Here is a tiny trained network, its code and every weight. The questions are about switching its units off for an input and a target symbol, where a switched-off unit gives its printed mean instead of its output.

import numpy as np


def w(rows, s, z=0):
    codes = np.array(rows[::2]) - 128.0
    scale = np.full(codes.shape[1], s)
    scale[-1] = z or s
    return codes * scale


def f(y):
    return np.maximum(y, 0)


def softmax(a):
    e = np.exp(a - a.max(-1, keepdims=True))
    return e / e.sum(-1, keepdims=True)


def log_softmax(a):
    a = a - a.max(-1, keepdims=True)
    return a - np.log(np.exp(a).sum(-1, keepdims=True))


def net(x, mask):
    ids = ['ΔΛεζθμπω'.index(c) for c in x.split()]
    T = len(ids)
    res = E[ids] + P[:T]
    r = res
    for j in range(3):
        rows = slice(3 * j, 3 * j + 3)
        q, k, v = (r @ M[0][rows].T for M in (Q, K, V))
        z = softmax(np.where(np.tri(T) > 0, q @ k.T / 3**0.5, -1e9)) @ v
        o = O[0][rows]
        res = res + np.where(mask[j], z, o[:, -1]) @ o[:, :-1]
    y = f(res @ A[0][:, :-1].T + A[0][:, -1])
    res = res + np.where(mask[3:19], y, B[0][:, -1]) @ B[0][:, :-1]
    return log_softmax(res[-1] @ U[:, :-1].T + U[:, -1])


Q, K, V, O, A, B = {}, {}, {}, {}, {}, {}
E = w([
[161,147,184,229,147,105],'Δ',
[82,178,168,118,119,227],'Λ',
[127,96,63,158,88,206],'ε',
[128,115,211,100,118,104],'ζ',
[179,150,4,211,96,95],'θ',
[210,185,8,109,97,176],'μ',
[195,122,146,105,194,168],'π',
[106,57,155,89,40,190],'ω',
],0.012)
P = w([
[46,94,145,44,254,48],'0',
[195,145,112,109,114,137],'1',
[210,147,109,79,87,139],'2',
[231,156,130,33,56,107],'3',
[231,172,145,20,32,112],'4',
[233,173,127,10,25,133],'5',
],0.0047)
Q[0] = w([
[165,129,161,99,83,96],'H0',
[178,79,164,108,75,161],'H0',
[209,211,166,148,104,195],'H0',
[88,121,112,112,252,75],'H1',
[33,128,132,178,125,127],'H1',
[78,151,64,128,121,125],'H1',
[78,118,157,124,169,120],'H2',
[67,119,118,170,141,65],'H2',
[92,40,106,122,190,111],'H2',
],0.017)
K[0] = w([
[62,184,134,129,95,74],'H0',
[38,149,116,134,74,139],'H0',
[89,83,61,17,130,69],'H0',
[211,176,191,160,74,234],'H1',
[184,117,90,142,49,88],'H1',
[195,46,88,140,132,180],'H1',
[145,94,80,167,133,89],'H2',
[120,172,100,182,96,40],'H2',
[77,85,118,247,136,94],'H2',
],0.014)
V[0] = w([
[129,129,133,106,156,252],'H0',
[150,229,156,111,116,140],'H0',
[146,55,120,130,50,154],'H0',
[75,194,87,136,66,148],'H1',
[29,110,110,163,152,141],'H1',
[129,119,108,216,130,122],'H1',
[48,148,103,173,92,150],'H2',
[123,177,90,83,182,142],'H2',
[76,232,132,133,127,86],'H2',
],0.017)
O[0] = w([
[45,196,208,99,162,185,253],'H0',
[222,176,169,171,162,202,194],'H0',
[53,140,199,149,59,63,158],'H0',
[136,167,1,126,40,183,76],'H1',
[97,94,170,178,47,195,105],'H1',
[95,145,111,238,173,140,61],'H1',
[96,98,197,163,71,208,57],'H2',
[212,183,119,131,77,124,241],'H2',
[221,33,152,155,65,196,84],'H2',
],0.0095,0.0061)
A[0] = w([
[50,170,92,117,182,103,114],'N0',
[169,115,235,181,39,68,168],'N1',
[64,97,119,254,122,203,123],'N2',
[126,138,74,108,169,199,69],'N3',
[139,66,183,127,89,219,36],'N4',
[143,143,132,245,120,83,254],'N5',
[201,64,161,93,46,61,155],'N6',
[52,142,24,124,87,173,68],'N7',
[84,17,113,151,161,95,204],'N8',
[82,158,59,231,48,142,137],'N9',
[62,115,118,117,9,39,19],'N10',
[96,150,167,110,175,211,156],'N11',
[165,81,149,28,107,77,117],'N12',
[139,46,77,189,194,217,95],'N13',
[156,176,127,23,56,102,171],'N14',
[106,76,40,12,55,161,70],'N15',
],0.0063,0.0037)
B[0] = w([
[98,86,109,129,185,129,164],'N0',
[98,136,180,74,83,148,170],'N1',
[157,91,132,129,59,70,148],'N2',
[156,121,159,168,102,98,158],'N3',
[130,139,163,117,135,14,162],'N4',
[153,217,111,120,93,100,156],'N5',
[172,121,96,158,72,131,153],'N6',
[122,75,151,84,140,167,150],'N7',
[76,82,147,151,147,71,141],'N8',
[94,98,115,43,137,170,148],'N9',
[163,140,117,254,151,123,163],'N10',
[180,169,72,104,110,122,181],'N11',
[154,83,79,124,131,188,176],'N12',
[97,200,144,196,105,121,140],'N13',
[70,73,117,185,151,223,248],'N14',
[111,206,197,128,145,122,167],'N15',
],0.013)
U = w([
[143,165,166,153,134,18,121],'Δ',
[151,154,147,111,71,172,225],'Λ',
[2,127,111,72,112,102,138],'ε',
[149,8,122,106,102,78,139],'ζ',
[94,113,9,103,54,49,131],'θ',
[127,177,69,154,194,169,132],'μ',
[164,53,197,82,205,94,79],'π',
[103,84,155,226,125,100,2],'ω',
],0.0039,0.0032)

Each question gives the input, a string of symbols that net reads in full, and the target symbol t.
The units are the heads (3 rows each of Q, K, V and O) and the neurons (one row each of A and B). Each row of codes is followed by its name. A weight is (code - 128) times the scale printed after its matrix; where a second scale follows, it is the last column's (O, A, B and U).
mask holds one flag per unit, heads first, then neurons. A switched-off unit (its flag False) gives its mean, the last column of its rows in O or B, instead of its output. The means were averaged over made-up inputs and are rounded, as every weight is.
A unit's drop is (log p(t) with every unit on - log p(t) with that unit switched off) / (log p(t) with every unit on - log p(t) with every unit switched off).
The circuit of an input: a set's keep is (log p(t) with only the set's units on - log p(t) with every unit switched off) / (log p(t) with every unit on - log p(t) with every unit switched off). Starting from the 12 units with the biggest drops (on a tie, the unit counted first), units are removed one at a time, each time the one whose removal leaves the highest keep (on an exact tie, the one counted first), for as long as the keep stays at least 0.8.
units of the circuit, in order: the units of the circuit, biggest drop first
top k neurons: the k neurons with the biggest drops, biggest first
heads that matter: for each layer, one digit per head in row order, 1 if its drop is at least 0.15 and else 0, layers parted by /
drop of u: that unit's drop, to one decimal
input Δ π μ π, target Δ: units of the circuit, in order	[H1; N14]
input μ μ π ζ, target μ: heads that matter	011
input θ Δ μ, target θ: heads that matter	110
input ε μ π ω Λ, target ε: units of the circuit, in order	[H0]
input Δ μ Δ ω Δ, target Δ: heads that matter	110
input ζ Λ Δ Δ Δ, target ζ: heads that matter	111
input Λ Λ μ θ, target Λ: units of the circuit, in order	[H2; H1; N1]
input Λ ω ε, target ε: units of the circuit, in order	[H0; N9; H1]
input Δ ω ω, target ω: heads that matter	101
input μ Λ π μ Λ ζ, target μ: heads that matter	110
input Δ π Δ μ π, target Δ: heads that matter	111
input Δ Λ μ ζ Δ Λ, target Δ: units of the circuit, in order	[H1; N14; N4; H2]
input μ π π μ, target μ: units of the circuit, in order	[H2; N14; H1; H0]
input Δ Λ Λ, target Δ: top neuron	[N4]
input ω π μ ε, target ω: heads that matter	110
input ε Δ μ ε ω θ, target ε: heads that matter	011
input ζ Δ μ ζ, target ζ: heads that matter	110
input π Δ π, target π: heads that matter	010
input Δ ζ Δ, target Δ: top 3 neurons	[N14; N5; N12]
input ζ μ Δ μ μ ζ, target ζ: drop of N5	0.1
input Λ Δ θ, target Λ: drop of N14	0.0
input θ π π μ, target θ: drop of H0	0.9
